Below is a small trained network, with its code and all its weights. Each question gives an input and a target symbol and asks what happens when units are switched off, that is, made to give their printed mean instead of their output.

import numpy as np


def w(rows, s, z=0):
    codes = np.array(rows[::2]) - 128.0
    scale = np.full(codes.shape[1], s)
    scale[-1] = z or s
    return codes * scale


def norm(h):
    return h / np.sqrt((h * h).mean(-1, keepdims=True) + 1e-5)


def f(y):
    return np.maximum(y, 0)


def softmax(a):
    e = np.exp(a - a.max(-1, keepdims=True))
    return e / e.sum(-1, keepdims=True)


def log_softmax(a):
    a = a - a.max(-1, keepdims=True)
    return a - np.log(np.exp(a).sum(-1, keepdims=True))


def net(x, mask):
    ids = ['ΓΔΠΦζηξ'.index(c) for c in x.split()]
    T = len(ids)
    res = E[ids] + P[:T]
    u = 0
    for l in range(2):
        r = norm(res)
        for j in range(2):
            rows = slice(3 * j, 3 * j + 3)
            q, k, v = (r @ M[l][rows].T for M in (Q, K, V))
            z = softmax(np.where(np.tri(T) > 0, q @ k.T / 3**0.5, -1e9)) @ v
            o = O[l][rows]
            res = res + np.where(mask[u + j], z, o[:, -1]) @ o[:, :-1]
        u += 2
        y = f(norm(res) @ A[l][:, :-1].T + A[l][:, -1])
        res = res + np.where(mask[u : u + 12], y, B[l][:, -1]) @ B[l][:, :-1]
        u += 12
    return log_softmax(norm(res)[-1] @ U[:, :-1].T + U[:, -1])


Q, K, V, O, A, B = {}, {}, {}, {}, {}, {}
E = w([
[207,85,67,114,123,220,137,218,116,141],'Γ',
[27,76,156,184,69,163,211,111,46,156],'Δ',
[190,168,121,203,191,199,108,95,78,2],'Π',
[5,193,181,111,165,148,117,126,125,47],'Φ',
[174,172,146,223,13,155,132,83,84,119],'ζ',
[168,117,153,115,195,117,150,115,122,179],'η',
[103,145,39,168,246,161,104,129,43,77],'ξ',
],0.0062)
P = w([
[135,184,116,164,142,127,253,178,152,126],'0',
[139,151,111,69,115,85,131,161,82,114],'1',
[130,150,69,111,143,155,150,91,136,96],'2',
[144,150,129,90,123,115,119,162,101,132],'3',
[123,146,79,128,139,134,130,104,152,107],'4',
[151,142,138,104,126,111,119,156,103,139],'5',
[124,130,100,132,136,117,128,104,158,106],'6',
[162,133,149,115,132,112,117,152,96,142],'7',
[129,111,114,140,139,106,120,106,163,102],'8',
[163,129,161,126,127,111,112,153,98,150],'9',
[131,94,122,154,141,99,105,108,163,113],'10',
[172,130,170,134,132,112,105,157,103,165],'11',
[124,69,132,151,139,97,83,108,172,133],'12',
[188,136,178,145,141,107,122,145,95,160],'13',
],0.0069)
Q[0] = w([
[3,194,184,137,102,93,124,79,187,125],'L0H1',
[119,113,31,93,166,150,127,237,180,38],'L0H1',
[95,91,93,77,180,225,219,40,118,114],'L0H1',
[161,150,227,59,222,4,71,59,103,129],'L0H2',
[180,132,81,46,172,181,154,161,128,97],'L0H2',
[153,198,129,126,154,135,61,68,188,47],'L0H2',
],0.0041)
K[0] = w([
[4,218,149,110,126,106,158,63,118,87],'L0H1',
[138,220,10,40,169,168,167,179,118,133],'L0H1',
[117,140,142,153,175,54,243,150,52,170],'L0H1',
[92,56,251,125,155,105,5,96,189,160],'L0H2',
[140,128,112,72,189,108,78,227,191,113],'L0H2',
[181,132,145,140,160,91,21,36,197,92],'L0H2',
],0.0042)
V[0] = w([
[97,193,201,17,110,170,136,173,172,133],'L0H1',
[184,93,151,113,227,22,193,45,191,193],'L0H1',
[101,223,194,128,165,134,143,146,87,31],'L0H1',
[254,92,71,167,62,152,165,193,142,140],'L0H2',
[32,22,150,133,109,155,154,115,94,112],'L0H2',
[145,171,129,123,177,126,155,109,174,55],'L0H2',
],0.0033)
O[0] = w([
[163,47,154,192,112,152,155,53,96,140,143],'L0H1',
[4,145,79,138,114,85,118,112,146,128,194],'L0H1',
[200,143,96,171,118,26,111,106,122,201,254],'L0H1',
[128,168,210,106,89,149,88,92,123,60,87],'L0H2',
[120,108,143,72,251,180,159,81,186,186,87],'L0H2',
[107,140,91,110,42,129,168,191,144,173,198],'L0H2',
],0.0039,0.0021)
A[0] = w([
[165,82,110,54,163,184,122,136,156,152,76],'L0N1',
[104,181,144,149,172,74,132,127,118,160,152],'L0N2',
[79,167,128,20,143,163,151,226,169,77,105],'L0N3',
[124,63,191,122,137,255,164,113,152,116,44],'L0N4',
[70,134,140,154,141,118,111,129,106,65,137],'L0N5',
[134,174,198,156,173,148,68,111,115,129,124],'L0N6',
[67,94,153,174,158,160,221,40,166,164,24],'L0N7',
[106,114,147,155,8,122,149,116,117,138,89],'L0N8',
[158,99,65,182,77,149,60,93,146,53,2],'L0N9',
[21,107,79,133,175,103,134,70,154,141,59],'L0N10',
[175,86,76,197,152,109,164,99,145,168,248],'L0N11',
[46,116,137,76,127,143,66,87,161,50,71],'L0N12',
],0.0043,0.0017)
B[0] = w([
[71,90,131,122,89,130,146,143,94,151,155],'L0N1',
[133,148,137,103,57,102,119,135,129,72,250],'L0N2',
[93,126,111,199,143,133,188,64,154,129,154],'L0N3',
[196,189,117,156,110,2,76,164,145,79,160],'L0N4',
[143,97,99,182,113,166,108,119,149,119,178],'L0N5',
[116,137,152,104,125,120,123,118,59,125,175],'L0N6',
[215,147,99,154,139,102,88,177,122,101,202],'L0N7',
[138,79,28,136,177,145,156,93,97,171,162],'L0N8',
[106,111,185,115,137,80,105,104,209,164,158],'L0N9',
[228,86,138,77,60,107,97,153,149,99,212],'L0N10',
[101,166,160,104,183,199,139,130,176,119,254],'L0N11',
[68,111,156,155,124,187,200,157,146,188,151],'L0N12',
],0.0045,0.004)
Q[1] = w([
[49,51,56,157,94,255,120,29,171,111],'L1H1',
[138,164,211,181,159,114,158,143,82,123],'L1H1',
[138,111,67,117,84,166,96,136,188,56],'L1H1',
[188,149,85,112,76,131,133,151,149,77],'L1H2',
[120,157,183,186,75,29,132,163,156,160],'L1H2',
[78,70,47,159,113,172,106,33,181,64],'L1H2',
],0.0059)
K[1] = w([
[122,255,110,128,114,115,215,150,67,103],'L1H1',
[133,77,161,167,129,71,105,111,136,150],'L1H1',
[149,167,71,120,143,159,141,132,93,124],'L1H1',
[84,186,120,120,104,75,128,151,81,129],'L1H2',
[131,125,106,176,105,136,71,113,97,52],'L1H2',
[152,165,146,70,110,132,222,150,136,97],'L1H2',
],0.0066)
V[1] = w([
[122,173,255,41,86,119,149,149,155,141],'L1H1',
[194,85,110,28,203,139,96,103,171,201],'L1H1',
[185,93,101,167,92,78,167,157,78,164],'L1H1',
[130,153,161,174,135,122,122,64,61,173],'L1H2',
[167,111,36,120,193,125,90,82,158,193],'L1H2',
[137,160,108,108,67,67,169,57,199,179],'L1H2',
],0.0035)
O[1] = w([
[166,74,60,201,72,118,242,208,190,178,100],'L1H1',
[104,33,121,189,28,67,84,147,80,95,69],'L1H1',
[23,68,204,131,166,126,150,79,107,165,250],'L1H1',
[151,91,136,226,66,95,123,58,127,254,114],'L1H2',
[127,197,72,155,101,146,177,110,90,104,59],'L1H2',
[147,158,231,120,51,144,132,110,128,98,155],'L1H2',
],0.0035,0.0021)
A[1] = w([
[116,212,138,183,178,214,128,116,123,97,183],'L1N1',
[239,148,121,144,121,124,16,137,211,52,103],'L1N2',
[75,116,16,174,161,251,229,46,218,119,98],'L1N3',
[103,126,57,101,174,112,63,140,110,117,59],'L1N4',
[198,73,93,117,84,93,179,132,105,172,108],'L1N5',
[80,76,82,118,74,242,220,117,96,171,76],'L1N6',
[98,115,165,120,143,73,116,124,100,118,186],'L1N7',
[154,204,105,135,132,81,136,136,166,101,134],'L1N8',
[106,128,125,200,153,88,184,92,139,112,167],'L1N9',
[73,224,191,100,168,138,176,153,157,126,118],'L1N10',
[184,82,178,131,44,126,119,85,253,118,5],'L1N11',
[170,75,114,113,158,92,41,95,204,57,133],'L1N12',
],0.0047,0.0026)
B[1] = w([
[106,119,137,136,89,80,124,181,167,164,208],'L1N1',
[148,38,100,147,172,71,67,82,142,185,253],'L1N2',
[58,141,185,229,151,194,198,215,235,99,196],'L1N3',
[130,216,112,123,94,136,183,144,130,158,145],'L1N4',
[101,136,155,129,97,100,115,183,155,112,185],'L1N5',
[102,142,134,62,172,150,96,1,121,84,154],'L1N6',
[109,98,74,132,107,147,116,113,169,111,204],'L1N7',
[126,67,139,180,159,126,96,112,157,123,192],'L1N8',
[127,138,111,132,145,182,122,155,170,148,177],'L1N9',
[161,103,96,178,145,209,180,137,155,142,208],'L1N10',
[211,161,51,92,222,65,29,92,131,152,197],'L1N11',
[220,179,151,137,147,130,95,62,166,147,236],'L1N12',
],0.0055,0.0045)
U = w([
[186,100,158,75,125,195,104,163,103,80,140],'Γ',
[128,213,57,117,171,115,104,153,98,138,10],'Δ',
[87,101,157,114,83,4,114,199,138,157,177],'Π',
[57,78,143,107,181,148,134,54,76,175,228],'Φ',
[194,120,86,149,190,54,42,48,197,162,114],'ζ',
[126,109,133,199,158,195,184,167,227,143,230],'η',
[188,189,175,143,50,135,136,70,123,185,26],'ξ',
],0.0047,0.0011)

Each question gives the input, a string of symbols that net reads in full, and the target symbol t.
The units are the heads (3 rows each of Q, K, V and O) and the neurons (one row each of A and B). Each row of codes is followed by its name. A weight is (code - 128) times the scale printed after its matrix; where a second scale follows, it is the last column's (O, A, B and U).
mask holds one flag per unit, layer by layer, with each layer's heads first. A switched-off unit (its flag False) gives its mean, the last column of its rows in O or B, instead of its output. The means were averaged over made-up inputs and are rounded, as every weight is.
A unit's drop is (log p(t) with every unit on - log p(t) with that unit switched off) / (log p(t) with every unit on - log p(t) with every unit switched off).
The circuit of an input: a set's keep is (log p(t) with only the set's units on - log p(t) with every unit switched off) / (log p(t) with every unit on - log p(t) with every unit switched off). Starting from the 12 units with the biggest drops (on a tie, the unit counted first), units are removed one at a time, each time the one whose removal leaves the highest keep (on an exact tie, the one counted first), for as long as the keep stays at least 0.8.
units of the circuit, in order: the units of the circuit, biggest drop first
unit that matters most: the unit with the biggest drop
top k neurons: the k neurons with the biggest drops, biggest first
top k neurons in layer l: the k neurons of layer l with the biggest drops, biggest first
which heads matter: for each layer, one digit per head in row order, 1 if its drop is at least 0.15 and else 0, layers parted by /
drop of u: that unit's drop, to one decimal
input η Φ Φ η Δ η ξ η ζ, target η: units of the circuit, in order : (L0N8, L1N3, L0N10)
input Δ Φ η η η η Φ Π η η η ξ, target Δ: units of the circuit, in order : (L1N4, L1N2, L0H1)
input η η ζ η Π Δ Δ Φ, target η: units of the circuit, in order : (L1N10)
input η η η η η η Φ Δ ξ Γ ξ, target η: units of the circuit, in order : (L0H1, L1N3, L0N12)
input η Γ η ξ Φ Φ, target η: which heads matter : 01 / 10
input Δ Δ η η ξ η ξ Φ η Δ η Φ, target Π: top 2 neurons : (L0N11, L1N12)
input η Φ η η Γ η ζ η, target ξ: top 3 neurons in layer 1 : (L1N2, L1N3, L1N11)
input Δ η η Φ Γ η, target η: units of the circuit, in order : (L0H1, L1N11, L1N2)
input η η Δ η Γ η ζ, target η: units of the circuit, in order : (L1N3, L0N8)
input η η Δ η, target Φ: which heads matter : 01 / 10
input ξ η Φ Π Δ η Δ Δ, target Φ: which heads matter : 00 / 10
input Φ η Γ η, target Γ: top 3 neurons : (L0N9, L1N2, L1N3)
input Φ ζ Φ η η Φ η η Δ η η Π ξ η, target Δ: top 3 neurons : (L0N10, L1N2, L1N3)
input ξ Δ ξ Φ ξ η η Φ Δ Φ, target Φ: which heads matter : 11 / 10
input η Φ η Γ ξ, target η: top 3 neurons : (L1N3, L0N7, L0N4)
input η η η Φ Δ η Φ Φ η Δ Δ Γ, target Γ: top 2 neurons : (L0N1, L1N2)
input Γ Φ η Φ Π, target η: top 2 neurons : (L1N3, L0N10)
input η ζ ζ Γ η Φ η Γ η Φ Φ Δ Δ Φ, target Φ: top neuron in layer 1 : (L1N12)
input Γ η η η ζ η Φ ξ, target Δ: top 2 neurons in layer 1 : (L1N4, L1N3)
input η η η η Γ η, target Γ: which heads matter : 11 / 01
input Γ Δ η η η Δ η η ξ η, target Δ: unit that matters most : L1H2
input Φ Φ ζ η η Δ, target Φ: top 4 neurons : (L1N6, L0N8, L1N12, L1N3)
input Δ Π Γ η ζ η, target ξ: which heads matter : 01 / 01
input Δ Φ Π, target η: top 3 neurons : (L1N3, L0N10, L0N7)
input Γ Δ η ζ η η Φ η Π Φ Π Φ η Γ, target Π: top 2 neurons in layer 0 : (L0N4, L0N11)
input Φ η Γ Δ Δ Π ζ η Φ Δ Δ, target ζ: drop of L0H2 : 2.6
input ξ Π η, target η: unit that matters most : L0H2
input ξ ξ Δ Φ Φ Φ Φ Φ Γ Φ η Γ η η, target Π: drop of L1H2 : 0.0
